Here is a tiny trained network, its code and every weight. The questions are about switching its units off for an input and a class, where a switched-off unit gives its printed mean instead of its output.

import numpy as np


def w(rows, s, z=0):
    codes = np.array(rows[::2]) - 128.0
    scale = np.full(codes.shape[1], s)
    scale[-1] = z or s
    return codes * scale


def f(y):
    return np.maximum(y, 0)


def log_softmax(a):
    a = a - a.max(-1, keepdims=True)
    return a - np.log(np.exp(a).sum(-1, keepdims=True))


def net(x, mask):
    res = np.array(x, float).reshape(1, 8) / 4 @ E
    y = f(res @ A[0][:, :-1].T + A[0][:, -1])
    res = res + np.where(mask, y, B[0][:, -1]) @ B[0][:, :-1]
    return log_softmax(res[-1] @ U[:, :-1].T + U[:, -1])


A, B = {}, {}
E = w([
[134,85,112,45,175,154,105,51,85,138,112],'x0',
[89,60,114,181,138,100,104,138,100,174,141],'x1',
[161,56,155,134,121,186,186,142,150,129,104],'x2',
[129,127,139,123,122,123,134,130,120,132,140],'x3',
[169,134,96,176,66,128,125,76,84,97,101],'x4',
[127,129,135,127,128,123,133,127,125,129,128],'x5',
[139,159,62,156,178,148,208,114,103,137,185],'x6',
[131,162,106,114,84,176,126,137,128,252,106],'x7',
],0.012)
A[0] = w([
[91,239,115,113,171,68,35,118,103,133,186,126],'N0',
[136,87,136,148,147,110,135,103,125,16,142,30],'N1',
[101,112,208,69,105,96,68,154,164,132,63,35],'N2',
[137,92,107,73,124,146,118,53,101,124,106,46],'N3',
[123,115,144,115,106,126,110,131,141,130,96,26],'N4',
[104,120,131,95,208,141,111,184,171,164,159,142],'N5',
[146,223,135,29,119,167,162,138,191,74,110,127],'N6',
[137,135,152,100,140,142,123,83,114,130,152,52],'N7',
[127,156,92,117,200,144,200,146,127,154,188,59],'N8',
[134,154,139,220,55,118,145,171,146,103,126,40],'N9',
[98,177,118,102,171,85,78,154,129,151,146,58],'N10',
[105,96,132,23,217,132,117,108,125,162,125,71],'N11',
[133,181,142,149,92,146,150,146,167,103,129,107],'N12',
[133,113,126,139,122,97,137,118,113,84,122,83],'N13',
[115,85,126,151,134,115,135,123,113,168,134,183],'N14',
[118,146,130,97,106,146,142,150,150,228,125,44],'N15',
[139,124,92,182,73,145,150,90,93,108,113,54],'N16',
[149,89,140,111,73,122,33,159,155,101,98,6],'N17',
[142,171,113,129,78,162,142,110,123,238,86,3],'N18',
[143,69,149,150,115,170,201,115,123,122,109,69],'N19',
[131,164,68,160,187,123,224,107,96,131,149,37],'N20',
[141,38,161,105,146,197,196,185,193,126,112,109],'N21',
[166,141,102,191,31,129,117,53,72,95,101,80],'N22',
[79,24,108,205,163,85,82,151,106,190,163,47],'N23',
[97,168,155,161,157,102,149,249,208,151,145,96],'N24',
[129,128,114,77,120,150,127,106,117,109,139,86],'N25',
[136,95,129,108,153,121,111,91,92,137,125,42],'N26',
[135,162,152,102,101,148,157,102,133,96,125,87],'N27',
[106,96,163,118,191,87,133,159,155,75,156,115],'N28',
],0.013,0.0034)
B[0] = w([
[140,83,29,159,57,109,163,190,230,126,78,251],'N0',
[77,112,98,147,221,153,109,228,100,161,165,214],'N1',
[87,202,191,198,96,161,132,52,184,140,174,234],'N2',
[137,95,60,139,103,125,115,93,59,123,164,207],'N3',
[108,158,132,140,111,123,154,132,135,123,157,156],'N4',
[126,98,221,42,151,143,135,84,155,106,124,211],'N5',
[199,180,204,144,162,77,143,150,53,188,23,236],'N6',
[141,144,83,130,133,153,122,109,88,125,103,159],'N7',
[87,185,200,172,89,147,118,61,180,137,167,208],'N8',
[142,105,27,133,122,134,105,73,48,116,157,208],'N9',
[134,83,109,101,87,132,149,166,194,132,102,191],'N10',
[172,89,90,69,102,135,102,64,52,70,178,224],'N11',
[157,115,94,146,122,118,135,117,51,139,139,182],'N12',
[105,126,130,117,162,145,110,167,122,150,149,164],'N13',
[157,159,151,105,131,115,145,120,104,133,75,172],'N14',
[57,99,130,127,242,143,109,183,124,112,140,205],'N15',
[135,102,211,37,114,124,141,99,159,110,133,192],'N16',
[78,184,143,201,94,133,161,105,148,130,196,209],'N17',
[77,109,101,158,226,133,93,240,109,128,178,231],'N18',
[130,141,52,148,69,88,123,151,200,117,96,192],'N19',
[64,188,163,223,76,145,122,94,149,133,182,215],'N20',
[139,85,48,130,48,108,159,186,233,130,79,239],'N21',
[145,78,207,2,133,158,131,71,198,91,111,241],'N22',
[223,213,183,165,145,79,148,147,47,183,29,223],'N23',
[173,84,90,50,107,144,102,42,50,70,169,239],'N24',
[154,111,108,138,130,104,148,125,74,124,149,166],'N25',
[158,136,75,139,114,136,128,106,92,102,140,171],'N26',
[143,155,139,141,142,94,116,135,113,148,69,168],'N27',
[68,107,142,98,227,157,99,177,124,144,139,216],'N28',
],0.016,0.015)
U = w([
[175,105,29,88,93,106,73,35,49,108,190,66],'0',
[73,210,154,182,77,119,117,58,179,149,200,97],'1',
[77,109,103,97,224,116,61,197,135,151,161,90],'2',
[155,93,35,104,48,64,144,154,227,136,90,110],'3',
[207,191,155,112,142,43,126,115,78,180,59,195],'4',
[147,91,163,2,125,121,99,57,166,107,150,253],'5',
],0.0075,0.0043)

Each question gives the input, the list of numbers given to net, and the class t.
The units are the neurons (one row each of A and B). Each row of codes is followed by its name. A weight is (code - 128) times the scale printed after its matrix; where a second scale follows, it is the last column's (A, B and U).
mask holds one flag per neuron, in row order. A switched-off neuron (its flag False) gives its mean, the last column of its row in B, instead of its output. The means were averaged over made-up inputs and are rounded, as every weight is.
A unit's drop is (log p(t) with every unit on - log p(t) with that unit switched off) / (log p(t) with every unit on - log p(t) with every unit switched off).
The circuit of an input: a set's keep is (log p(t) with only the set's units on - log p(t) with every unit switched off) / (log p(t) with every unit on - log p(t) with every unit switched off). Starting from the 12 units with the biggest drops (on a tie, the unit counted first), units are removed one at a time, each time the one whose removal leaves the highest keep (on an exact tie, the one counted first), for as long as the keep stays at least 0.8.
units of the circuit, in order: the units of the circuit, biggest drop first
most important unit: the unit with the biggest drop
top k neurons: the k neurons with the biggest drops, biggest first
drop when u is switched off: that unit's drop, to one decimal
input [-8,0,-2,8,7,-8,1,3], class 0: units of the circuit, in order -> (N9)
input [-7,2,-3,8,-7,3,-1,0], class 0: top 2 neurons -> (N24; N22)
input [2,-7,-5,3,-8,8,5,8], class 2: top 3 neurons -> (N18; N15; N22)
input [-6,-5,-5,-3,8,8,2,3], class 5: top 2 neurons -> (N22; N16)
input [4,-3,-4,5,2,1,-8,-8], class 1: top 4 neurons -> (N2; N17; N18; N15)
input [-5,-8,7,2,4,-8,3,2], class 4: top 2 neurons -> (N6; N0)
input [4,5,-6,1,8,-1,6,-5], class 5: top 4 neurons -> (N22; N16; N21; N2)
input [0,2,7,-2,8,-3,2,-1], class 5: top 2 neurons -> (N22; N0)
input [-1,-2,7,3,-1,4,7,0], class 1: top 2 neurons -> (N20; N8)
input [7,0,-5,-7,2,-2,8,1], class 1: top 3 neurons -> (N20; N8; N24)
input [0,0,-6,-6,-2,4,2,-6], class 2: top 3 neurons -> (N28; N21; N1)
input [-2,6,4,-8,-4,4,-7,8], class 2: top 3 neurons -> (N15; N18; N20)
input [-4,8,1,-4,2,-7,-3,-8], class 2: top 2 neurons -> (N1; N28)
input [-3,-8,2,1,-4,7,-1,5], class 4: units of the circuit, in order -> (N6)
input [6,-1,8,-8,-1,-4,5,-3], class 3: top 2 neurons -> (N21; N19)
input [-2,7,-8,-4,2,-5,2,4], class 3: top 2 neurons -> (N0; N6)
input [6,-6,-1,-1,8,-8,-4,7], class 5: drop when N17 is switched off -> 0.0
input [-6,0,-4,4,-1,8,-2,-1], class 0: drop when N24 is switched off -> 0.5
input [2,8,-6,-2,-4,-2,5,-4], class 4: drop when N23 is switched off -> 2.8
input [-5,7,-3,-7,-1,-2,1,5], class 4: most important unit -> N23
input [3,2,3,6,5,1,-4,8], class 2: drop when N15 is switched off -> 0.0
